Below is a small trained network, with its code and all its weights. Each question gives an input and a target symbol and asks what happens when units are switched off, that is, made to give their printed mean instead of their output.

import numpy as np


def w(rows, s, z=0):
    codes = np.array(rows[::2]) - 128.0
    scale = np.full(codes.shape[1], s)
    scale[-1] = z or s
    return codes * scale


def norm(h):
    return h / np.sqrt((h * h).mean(-1, keepdims=True) + 1e-5)


def f(y):
    return np.maximum(y, 0)


def softmax(a):
    e = np.exp(a - a.max(-1, keepdims=True))
    return e / e.sum(-1, keepdims=True)


def log_softmax(a):
    a = a - a.max(-1, keepdims=True)
    return a - np.log(np.exp(a).sum(-1, keepdims=True))


def net(x, mask):
    ids = ['αγζηθμπφω'.index(c) for c in x.split()]
    T = len(ids)
    res = E[ids] + P[:T]
    r = norm(res)
    for j in range(2):
        rows = slice(2 * j, 2 * j + 2)
        q, k, v = (r @ M[0][rows].T for M in (Q, K, V))
        z = softmax(np.where(np.tri(T) > 0, q @ k.T / 2**0.5, -1e9)) @ v
        o = O[0][rows]
        res = res + np.where(mask[j], z, o[:, -1]) @ o[:, :-1]
    y = f(norm(res) @ A[0][:, :-1].T + A[0][:, -1])
    res = res + np.where(mask[2:10], y, B[0][:, -1]) @ B[0][:, :-1]
    return log_softmax(norm(res)[-1] @ U[:, :-1].T + U[:, -1])


Q, K, V, O, A, B = {}, {}, {}, {}, {}, {}
E = w([
[72,145,69,135,226,117,112],'α',
[150,128,111,182,54,185,84],'γ',
[90,202,93,135,173,98,132],'ζ',
[162,31,65,188,213,197,95],'η',
[253,168,89,161,65,154,93],'θ',
[166,144,106,170,241,118,147],'μ',
[113,98,45,213,199,162,89],'π',
[191,115,224,92,119,119,161],'φ',
[174,97,163,165,232,88,181],'ω',
],0.016)
P = w([
[128,155,115,115,121,208,229],'0',
[78,151,117,121,105,182,158],'1',
[131,166,123,124,114,190,129],'2',
[114,179,127,171,112,159,119],'3',
[108,188,122,156,123,138,104],'4',
[131,160,138,124,149,141,90],'5',
[134,173,144,118,148,117,84],'6',
[143,156,155,106,161,107,76],'7',
[137,160,152,108,152,93,62],'8',
[133,153,156,108,148,81,50],'9',
[136,147,160,114,145,69,34],'10',
[126,144,165,130,140,46,26],'11',
[137,135,163,127,129,26,4],'12',
[164,152,187,157,197,36,53],'13',
],0.013)
Q[0] = w([
[161,148,101,102,138,130,82],'h0',
[84,57,126,102,70,152,248],'h0',
[168,127,130,79,126,95,79],'h1',
[21,78,142,83,67,130,171],'h1',
],0.013)
K[0] = w([
[85,107,181,111,186,71,90],'h0',
[88,169,126,125,145,236,222],'h0',
[81,62,172,170,155,99,73],'h1',
[121,150,107,122,131,221,255],'h1',
],0.0094)
V[0] = w([
[196,253,38,87,41,125,70],'h0',
[169,88,2,182,177,147,90],'h0',
[82,189,172,50,141,52,148],'h1',
[242,167,158,155,88,162,154],'h1',
],0.0089)
O[0] = w([
[237,139,32,70,166,134,156,184],'h0',
[167,112,171,91,139,39,179,254],'h0',
[176,94,52,209,162,127,110,61],'h1',
[109,161,112,87,165,145,2,169],'h1',
],0.011,0.0065)
A[0] = w([
[119,254,93,121,58,95,145,200],'n0',
[142,116,134,97,66,165,101,227],'n1',
[129,92,156,108,55,123,114,241],'n2',
[129,176,160,85,166,128,135,135],'n3',
[147,76,201,110,145,149,91,152],'n4',
[197,71,136,122,161,128,121,123],'n5',
[112,132,151,165,174,155,188,233],'n6',
[152,78,133,190,139,70,92,253],'n7',
],0.0095,0.0032)
B[0] = w([
[176,26,223,110,139,104,74,215],'n0',
[148,90,51,200,178,142,214,180],'n1',
[196,60,141,147,161,110,132,167],'n2',
[61,38,110,102,211,156,87,228],'n3',
[209,162,55,170,160,109,95,199],'n4',
[113,186,90,130,200,154,166,213],'n5',
[192,93,52,160,2,94,73,206],'n6',
[204,144,153,85,192,229,97,253],'n7',
],0.0078,0.0065)
U = w([
[193,71,59,236,104,69,252,162],'α',
[128,107,142,28,192,186,107,243],'γ',
[225,178,2,218,125,62,146,119],'ζ',
[121,65,205,90,143,94,180,23],'η',
[138,211,38,77,176,130,168,24],'θ',
[133,41,69,157,220,71,115,3],'μ',
[145,89,195,86,127,55,227,76],'π',
[67,202,35,219,134,212,86,174],'φ',
[92,120,172,234,106,108,68,246],'ω',
],0.0079,0.0025)

Each question gives the input, a string of symbols that net reads in full, and the target symbol t.
The units are the heads (2 rows each of Q, K, V and O) and the neurons (one row each of A and B). Each row of codes is followed by its name. A weight is (code - 128) times the scale printed after its matrix; where a second scale follows, it is the last column's (O, A, B and U).
mask holds one flag per unit, heads first, then neurons. A switched-off unit (its flag False) gives its mean, the last column of its rows in O or B, instead of its output. The means were averaged over made-up inputs and are rounded, as every weight is.
A unit's drop is (log p(t) with every unit on - log p(t) with that unit switched off) / (log p(t) with every unit on - log p(t) with every unit switched off).
The circuit of an input: a set's keep is (log p(t) with only the set's units on - log p(t) with every unit switched off) / (log p(t) with every unit on - log p(t) with every unit switched off). Starting from all 10 units, units are removed one at a time, each time the one whose removal leaves the highest keep (on an exact tie, the one counted first), for as long as the keep stays at least 0.8.
circuit, biggest first: the units of the circuit, biggest drop first
top k neurons: the k neurons with the biggest drops, biggest first
heads that matter: for each layer, one digit per head in row order, 1 if its drop is at least 0.15 and else 0, layers parted by /
input μ γ θ ω, target γ: circuit, biggest first => (h1)
input φ α π, target α: circuit, biggest first => (h1, n6, h0)
input ω ζ ω, target ζ: circuit, biggest first => (h1, n6)
input φ π φ η, target φ: top 2 neurons => (n0, n4)
input ζ π μ, target π: circuit, biggest first => (h1, h0)
input α η μ ζ π ω φ π, target φ: heads that matter => 10
input α μ α μ η α γ π θ γ ζ ζ α, target ζ: heads that matter => 01
input μ α η ω ω η γ φ φ ζ γ μ ζ α, target ζ: circuit, biggest first => (h1, h0)
input ω ζ ζ α ω, target α: top 3 neurons => (n6, n0, n3)
input α ω φ μ ζ, target μ: circuit, biggest first => (n0, h1)
input α α φ φ η, target φ: circuit, biggest first => (h0, n0)
input ζ γ μ η α μ π π ζ, target π: heads that matter => 01
input θ θ μ μ π π η, target π: circuit, biggest first => (h0, h1)
input ζ ω π ω ω ω α η ω ω η, target ω: heads that matter => 10
input π ζ η ω π μ ω ω, target ω: heads that matter => 10
input π ω φ α, target φ: circuit, biggest first => (h0)
input μ ζ α μ, target α: circuit, biggest first => (h1, n6)
input γ ζ α ζ η, target ζ: heads that matter => 01
input θ φ φ π γ, target γ: top 3 neurons => (n0, n6, n4)
input η ω μ, target ω: heads that matter => 10
